Here is a tiny trained network, its code and every weight. The questions are about switching its units off for an input and a target symbol, where a switched-off unit gives its printed mean instead of its output.

import numpy as np


def w(rows, s, z=0):
    codes = np.array(rows[::2]) - 128.0
    scale = np.full(codes.shape[1], s)
    scale[-1] = z or s
    return codes * scale


def f(y):
    return np.maximum(y, 0)


def softmax(a):
    e = np.exp(a - a.max(-1, keepdims=True))
    return e / e.sum(-1, keepdims=True)


def log_softmax(a):
    a = a - a.max(-1, keepdims=True)
    return a - np.log(np.exp(a).sum(-1, keepdims=True))


def net(x, mask):
    ids = ['ΛΠΦδεθμξστω'.index(c) for c in x.split()]
    T = len(ids)
    res = E[ids] + P[:T]
    r = res
    for j in range(2):
        rows = slice(4 * j, 4 * j + 4)
        q, k, v = (r @ M[0][rows].T for M in (Q, K, V))
        z = softmax(np.where(np.tri(T) > 0, q @ k.T / 4**0.5, -1e9)) @ v
        o = O[0][rows]
        res = res + np.where(mask[j], z, o[:, -1]) @ o[:, :-1]
    y = f(res @ A[0][:, :-1].T + A[0][:, -1])
    res = res + np.where(mask[2:14], y, B[0][:, -1]) @ B[0][:, :-1]
    return log_softmax(res[-1] @ U[:, :-1].T + U[:, -1])


Q, K, V, O, A, B = {}, {}, {}, {}, {}, {}
E = w([
[139,175,159],'Λ',
[129,155,140],'Π',
[73,49,4],'Φ',
[142,163,144],'δ',
[75,247,58],'ε',
[145,156,142],'θ',
[135,147,142],'μ',
[170,192,116],'ξ',
[69,134,208],'σ',
[22,120,142],'τ',
[92,208,82],'ω',
],0.016)
P = w([
[135,123,150],'0',
[125,129,133],'1',
[113,141,128],'2',
[101,161,132],'3',
[92,179,128],'4',
[77,202,125],'5',
[66,217,122],'6',
[51,238,125],'7',
[44,254,124],'8',
[41,252,123],'9',
],0.0093)
Q[0] = w([
[100,85,110],'h1',
[116,119,85],'h1',
[5,91,110],'h1',
[137,83,147],'h1',
[118,35,31],'h2',
[46,115,211],'h2',
[168,82,79],'h2',
[125,41,77],'h2',
],0.013)
K[0] = w([
[116,63,132],'h1',
[142,105,65],'h1',
[118,55,51],'h1',
[179,89,157],'h1',
[231,124,107],'h2',
[120,5,76],'h2',
[164,73,167],'h2',
[206,88,129],'h2',
],0.014)
V[0] = w([
[124,169,165],'h1',
[108,154,211],'h1',
[139,139,211],'h1',
[255,194,56],'h1',
[5,114,87],'h2',
[144,104,107],'h2',
[126,104,126],'h2',
[40,156,163],'h2',
],0.0095)
O[0] = w([
[181,196,149,172],'h1',
[154,92,222,155],'h1',
[164,103,166,120],'h1',
[151,255,43,142],'h1',
[172,84,73,251],'h2',
[116,142,110,85],'h2',
[251,106,49,103],'h2',
[230,78,130,254],'h2',
],0.0095,0.0074)
A[0] = w([
[228,122,104,1],'n1',
[4,15,182,98],'n2',
[47,131,55,152],'n3',
[209,38,73,61],'n4',
[154,191,254,22],'n5',
[100,53,112,41],'n6',
[175,103,65,13],'n7',
[80,138,88,27],'n8',
[170,164,55,130],'n9',
[72,175,18,34],'n10',
[237,244,129,31],'n11',
[47,194,98,52],'n12',
],0.0086,0.0089)
B[0] = w([
[48,90,37,152],'n1',
[170,157,70,175],'n2',
[190,126,130,183],'n3',
[33,140,72,166],'n4',
[68,83,144,171],'n5',
[72,191,189,145],'n6',
[246,26,105,132],'n7',
[69,191,97,141],'n8',
[114,155,167,206],'n9',
[177,113,221,179],'n10',
[78,112,199,254],'n11',
[121,50,79,158],'n12',
],0.012,0.0099)
U = w([
[78,74,194,2],'Λ',
[149,114,140,130],'Π',
[235,156,89,223],'Φ',
[120,130,143,55],'δ',
[194,162,158,66],'ε',
[122,135,138,66],'θ',
[154,123,139,135],'μ',
[13,251,98,130],'ξ',
[176,42,183,109],'σ',
[8,115,66,182],'τ',
[122,208,102,159],'ω',
],0.011,0.0049)

Each question gives the input, a string of symbols that net reads in full, and the target symbol t.
The units are the heads (4 rows each of Q, K, V and O) and the neurons (one row each of A and B). Each row of codes is followed by its name. A weight is (code - 128) times the scale printed after its matrix; where a second scale follows, it is the last column's (O, A, B and U).
mask holds one flag per unit, heads first, then neurons. A switched-off unit (its flag False) gives its mean, the last column of its rows in O or B, instead of its output. The means were averaged over made-up inputs and are rounded, as every weight is.
A unit's drop is (log p(t) with every unit on - log p(t) with that unit switched off) / (log p(t) with every unit on - log p(t) with every unit switched off).
The circuit of an input: a set's keep is (log p(t) with only the set's units on - log p(t) with every unit switched off) / (log p(t) with every unit on - log p(t) with every unit switched off). Starting from the 12 units with the biggest drops (on a tie, the unit counted first), units are removed one at a time, each time the one whose removal leaves the highest keep (on an exact tie, the one counted first), for as long as the keep stays at least 0.8.
units of the circuit, in order: the units of the circuit, biggest drop first
most important unit: the unit with the biggest drop
k most important neurons: the k neurons with the biggest drops, biggest first
heads that matter: for each layer, one digit per head in row order, 1 if its drop is at least 0.15 and else 0, layers parted by /
drop when u is switched off: that unit's drop, to one decimal
input τ ε ω δ τ Λ, target τ: 2 most important neurons -> n4, n1
input Φ Λ τ Φ ξ, target τ: heads that matter -> 01
input Λ Λ σ Λ Λ σ ξ δ, target σ: heads that matter -> 11
input Λ θ μ σ Λ, target σ: heads that matter -> 10
input Λ Φ ω Λ Λ Φ Λ Λ σ ε, target Φ: heads that matter -> 10
input ξ ξ Λ Φ Φ Λ Λ Φ, target Φ: 3 most important neurons -> n3, n10, n2
input Λ Λ Λ, target Λ: units of the circuit, in order -> h2, h1, n5
input Λ θ Λ Λ Λ Λ, target Λ: units of the circuit, in order -> h1, n5, h2
input Π Φ Λ τ ω, target Φ: 3 most important neurons -> n11, n3, n5
input Φ Π Λ Λ Φ Π Λ σ Λ, target σ: units of the circuit, in order -> h1, h2
input Λ ξ σ μ τ ξ τ Π, target τ: most important unit -> h2
input ξ Λ μ, target ξ: 2 most important neurons -> n10, n3
input ε ξ τ ω Φ θ τ Λ μ, target τ: 2 most important neurons -> n4, n1
input Λ τ Λ δ, target τ: 3 most important neurons -> n4, n1, n10
input Π Π ξ Λ, target ξ: 3 most important neurons -> n10, n3, n12
input Λ ω Λ ξ θ, target ξ: drop when n12 is switched off -> 0.1
input Π ξ Λ δ, target ξ: drop when h1 is switched off -> 0.1
input ε σ θ Λ ε τ τ Λ, target τ: drop when n10 is switched off -> 0.2
input Λ σ ξ τ δ, target τ: drop when n7 is switched off -> 0.0
